Below are the code and all the weights of a small trained network. Each question names an input and a class and asks about switching units off, where a switched-off unit gives its printed mean instead of its output.

import numpy as np


def w(rows, s, z=0):
    codes = np.array(rows[::2]) - 128.0
    scale = np.full(codes.shape[1], s)
    scale[-1] = z or s
    return codes * scale


def f(y):
    return y / 2 * (1 + np.tanh(0.7978845608 * (y + 0.044715 * y**3)))


def log_softmax(a):
    a = a - a.max(-1, keepdims=True)
    return a - np.log(np.exp(a).sum(-1, keepdims=True))


def net(x, mask):
    res = np.array(x, float).reshape(1, 5) / 4 @ E
    y = f(res @ A[0][:, :-1].T + A[0][:, -1])
    res = res + np.where(mask, y, B[0][:, -1]) @ B[0][:, :-1]
    return log_softmax(res[-1] @ U[:, :-1].T + U[:, -1])


A, B = {}, {}
E = w([
[174,122,173,24,189,98,91,111],'x0',
[105,80,60,186,230,123,47,100],'x1',
[153,116,167,158,91,119,135,1],'x2',
[104,18,142,117,203,198,209,124],'x3',
[53,111,38,51,96,61,159,79],'x4',
],0.0094)
A[0] = w([
[147,154,176,88,54,141,195,150,108],'N0',
[166,101,141,154,100,130,116,1,4],'N1',
[80,136,97,98,163,140,103,248,112],'N2',
[93,78,124,124,130,175,169,131,172],'N3',
[131,100,86,153,142,116,75,133,41],'N4',
[126,178,94,139,101,97,84,154,83],'N5',
[121,129,94,152,178,115,100,105,85],'N6',
[168,141,133,71,175,102,115,117,115],'N7',
[167,105,120,62,146,123,99,157,135],'N8',
[99,121,86,106,128,75,157,136,62],'N9',
[200,127,175,196,151,173,92,191,23],'N10',
[135,174,101,149,80,78,79,114,18],'N11',
[87,103,91,97,99,115,136,90,80],'N12',
[95,130,78,204,80,188,131,139,102],'N13',
[160,118,154,89,157,114,112,97,84],'N14',
[84,121,97,92,105,111,140,109,106],'N15',
[125,121,89,160,167,132,76,92,44],'N16',
[112,131,57,188,87,137,177,152,146],'N17',
[111,110,106,145,162,148,79,111,95],'N18',
[89,58,114,120,168,177,186,127,69],'N19',
[104,75,152,131,152,133,189,127,5],'N20',
[106,128,55,93,136,88,152,117,70],'N21',
],0.012,0.0026)
B[0] = w([
[76,166,101,85,92,94,188,151,219],'N0',
[175,117,6,104,145,149,139,94,221],'N1',
[152,122,30,144,128,170,145,99,245],'N2',
[152,95,134,113,128,101,78,147,209],'N3',
[110,143,133,82,100,86,177,168,184],'N4',
[188,71,128,117,109,50,77,154,200],'N5',
[97,154,141,107,115,108,195,155,191],'N6',
[72,136,157,114,122,133,79,102,189],'N7',
[94,126,120,121,120,164,70,82,186],'N8',
[147,168,145,184,179,162,143,127,186],'N9',
[165,179,163,161,176,165,159,102,247],'N10',
[153,99,157,135,95,72,80,174,206],'N11',
[163,171,185,168,162,147,145,120,197],'N12',
[91,144,143,79,159,151,68,93,219],'N13',
[99,146,118,110,143,134,80,106,174],'N14',
[171,153,173,157,165,157,166,120,191],'N15',
[79,159,134,96,111,109,191,186,200],'N16',
[83,133,141,96,143,153,67,72,219],'N17',
[91,154,153,129,106,99,188,173,191],'N18',
[161,104,140,117,124,82,93,167,241],'N19',
[162,81,161,100,117,82,100,196,191],'N20',
[162,183,162,191,173,158,135,111,205],'N21',
],0.011)
U = w([
[182,166,182,187,165,153,166,119,84],'0',
[184,81,142,126,125,77,101,170,83],'1',
[61,148,119,107,117,104,216,159,77],'2',
[166,115,3,134,139,152,145,103,209],'3',
[50,127,143,113,146,152,76,78,116],'4',
[118,101,106,169,128,134,136,114,254],'5',
],0.015,0.0049)

Each question gives the input, the list of numbers given to net, and the class t.
The units are the neurons (one row each of A and B). Each row of codes is followed by its name. A weight is (code - 128) times the scale printed after its matrix; where a second scale follows, it is the last column's (A, B and U).
mask holds one flag per neuron, in row order. A switched-off neuron (its flag False) gives its mean, the last column of its row in B, instead of its output. The means were averaged over made-up inputs and are rounded, as every weight is.
A unit's drop is (log p(t) with every unit on - log p(t) with that unit switched off) / (log p(t) with every unit on - log p(t) with every unit switched off).
The circuit of an input: a set's keep is (log p(t) with only the set's units on - log p(t) with every unit switched off) / (log p(t) with every unit on - log p(t) with every unit switched off). Starting from the 12 units with the biggest drops (on a tie, the unit counted first), units are removed one at a time, each time the one whose removal leaves the highest keep (on an exact tie, the one counted first), for as long as the keep stays at least 0.8.
circuit, biggest first: the units of the circuit, biggest drop first
most important unit: the unit with the biggest drop
top k neurons: the k neurons with the biggest drops, biggest first
drop of u: that unit's drop, to one decimal
input [5,8,1,-7,-4], class 2: circuit, biggest first => (N16, N6)
input [-7,-4,7,-8,-4], class 1: most important unit => N11
input [7,0,0,7,-6], class 1: top 3 neurons => (N20, N19, N17)
input [3,6,6,-2,0], class 2: circuit, biggest first => (N16, N6)
input [7,-5,8,7,5], class 3: top 3 neurons => (N1, N11, N5)
input [-3,2,7,-6,-2], class 3: top 4 neurons => (N1, N19, N20, N3)
input [7,-6,1,-6,-2], class 4: circuit, biggest first => (N7, N8)
input [2,-5,1,7,7], class 0: top 3 neurons => (N12, N15, N21)
input [6,0,1,-5,-3], class 4: circuit, biggest first => (N7, N14)
input [7,-8,-1,0,-1], class 2: top 3 neurons => (N0, N17, N13)
input [-8,0,3,5,-1], class 4: top 2 neurons => (N13, N17)
input [6,5,6,0,5], class 3: top 2 neurons => (N1, N17)
input [-8,5,6,-7,-1], class 4: top 3 neurons => (N13, N17, N19)
input [7,-1,-7,-6,-4], class 3: circuit, biggest first => (N2)
input [-5,8,-3,-3,-7], class 2: top 2 neurons => (N16, N4)
input [8,1,-5,5,4], class 4: top 3 neurons => (N7, N8, N1)
input [5,7,6,-5,0], class 2: circuit, biggest first => (N16, N6)
input [-4,3,2,3,-2], class 4: top 2 neurons => (N13, N5)
input [-7,-5,6,-8,0], class 1: top 2 neurons => (N11, N5)
input [4,-7,-3,-4,-5], class 2: circuit, biggest first => (N0)
input [-6,4,5,3,7], class 0: drop of N15 => 0.1
input [-8,0,0,-5,-7], class 4: drop of N15 => 0.2
input [0,-7,-3,3,-3], class 2: drop of N0 => 0.4
